Small tables with named rows and columns. After each table, cells are looked up by row and column.

liloso:
,zezil,gunoz,gez,bam,tel,kab,rukob,netav
tevotem,2.24,3.81,4.51,3.44,5.91,3.04,5.19,7.19
ked,3.96,5.29,2.15,3.28,7.49,3.50,5.53,6.31
dad,3.79,5.82,6.40,4.17,4.15,4.09,6.27,0.99
tovet,3.64,5.81,6.28,4.04,4.05,4.42,6.06,0.58
bevid,6.19,5.57,5.05,2.97,3.14,7.40,4.83,4.64
rigos,5.69,3.14,4.25,5.38,3.18,7.91,6.29,4.98
pivegul,3.95,5.81,1.95,4.95,6.76,3.37,4.57,6.17
sevamu,7.61,5.01,3.54,6.91,2.48,3.73,4.81,5.76
zim,5.81,3.51,4.55,4.69,3.11,8.00,6.11,4.87

What is the gunoz of tovet in liloso? 5.81
What is the kab of zim in liloso? 8.00
What is the gez of dad in liloso? 6.40
What is the bam of tovet in liloso? 4.04
What is the netav of rigos in liloso? 4.98
What is the gez of zim in liloso? 4.55
What is the rukob of tevotem in liloso? 5.19
What is the tel of tevotem in liloso? 5.91
What is the bam of sevamu in liloso? 6.91
What is the zezil of tovet in liloso? 3.64
What is the kab of rigos in liloso? 7.91
What is the netav of pivegul in liloso? 6.17
What is the tel of rigos in liloso? 3.18
What is the gez of sevamu in liloso? 3.54
What is the netav of bevid in liloso? 4.64
What is the netav of tovet in liloso? 0.58
What is the netav of ked in liloso? 6.31
What is the rukob of bevid in liloso? 4.83
What is the gunoz of sevamu in liloso? 5.01
Which row has the largest gez? dad

pom =
         babeme  gizopa
nikid    -63088   74715
fodepem  -46932   60774
bavo      64169   73422
dab      -24773   77974
pav      -32939   64480
reguno   -59790   54432
dib      -66153   44483
gab      -68142   70946
buvun    -51037   60662
minaro   -80902  -55440
rom       33695  -76254

gizopa of nikid = 74715
babeme of gab = -68142
gizopa of minaro = -55440
gizopa of fodepem = 60774
babeme of fodepem = -46932
babeme of rom = 33695
gizopa of reguno = 54432
gizopa of rom = -76254
babeme of bavo = 64169
gizopa of pav = 64480
gizopa of bavo = 73422

nadod:
	tasef	lodu	gizagav	lizenom	rudezi	tidorav
vova	4975	5558	3338	4371	3239	6924
saliku	5519	5588	4772	5015	3882	5633
rabu	6073	3591	3474	2319	1310	4240
nok	6306	4722	4021	3957	3405	4656
ruv	4081	3855	4690	3350	3074	5567
tig	5188	3500	4922	2143	1578	4504
bep	5522	4351	4479	4097	3097	4591
viranan	6412	6359	3651	5314	3746	6108
pim	8452	6733	2314	3700	3921	6255
repifi	7959	4718	3716	4547	6620	3685

vova, gizagav: 3338
nok, rudezi: 3405
vova, tidorav: 6924
viranan, tidorav: 6108
tig, rudezi: 1578
tig, tasef: 5188
rabu, tasef: 6073
Row with the largest lodu: pim

kot.tsv
	nad	kagag
dosulun	86.46	40.25
nukudi	84.54	54.73
tero	26.09	84.30
vir	80.64	14.40
tunib	42.92	50.71
dilomi	49.69	59.96

What is the kagag of vir in kot?
14.40
What is the nad of vir in kot?
80.64
What is the nad of tero in kot?
26.09
What is the kagag of tunib in kot?
50.71
What is the kagag of dosulun in kot?
40.25
What is the kagag of dilomi in kot?
59.96
What is the nad of nukudi in kot?
84.54
What is the kagag of tero in kot?
84.30
What is the nad of tunib in kot?
42.92
What is the nad of dilomi in kot?
49.69
What is the kagag of nukudi in kot?
54.73
What is the nad of dosulun in kot?
86.46
Which row has the largest nad? dosulun

Table vir
|  | zis | rumaf | kul | vomo | zif |
|---|---|---|---|---|---|
| nek | 144 | 136 | 188 | 106 | 126 |
| riz | 71 | 200 | 188 | 223 | 56 |
| taz | 96 | 171 | 172 | 209 | 92 |
| numati | 134 | 117 | 153 | 128 | 146 |
| movita | 77 | 219 | 203 | 232 | 47 |
| dez | 84 | 190 | 199 | 216 | 58 |
| roboref | 146 | 121 | 115 | 138 | 142 |
| talonul | 85 | 204 | 200 | 233 | 57 |
| mufe | 141 | 111 | 145 | 124 | 161 |
| mide | 81 | 231 | 209 | 247 | 34 |
| dinam | 111 | 187 | 179 | 206 | 91 |
| mep | 81 | 227 | 194 | 237 | 48 |
| gol | 110 | 159 | 172 | 189 | 97 |
| ripomad | 158 | 98 | 119 | 138 | 171 |

vomo of mide: 247
rumaf of dinam: 187
zif of movita: 47
vomo of roboref: 138
zif of dinam: 91
rumaf of numati: 117

sarapos =
,sesapel,velupez,mego,beg,popen,kovegif
vis,491,598,418,325,387,520
zitaf,328,187,360,552,452,200
fisuni,276,202,562,484,187,218
feri,426,402,360,371,502,451
pivele,843,797,113,419,682,697
senus,790,464,132,654,722,485
pab,824,777,46,483,760,713
vesipu,46,406,783,62,143,330

What is the popen of fisuni in sarapos? 187
What is the beg of fisuni in sarapos? 484
What is the mego of vis in sarapos? 418
What is the sesapel of pivele in sarapos? 843
What is the velupez of senus in sarapos? 464
What is the velupez of pab in sarapos? 777
What is the sesapel of zitaf in sarapos? 328
What is the mego of senus in sarapos? 132
What is the kovegif of vesipu in sarapos? 330
What is the beg of pivele in sarapos? 419

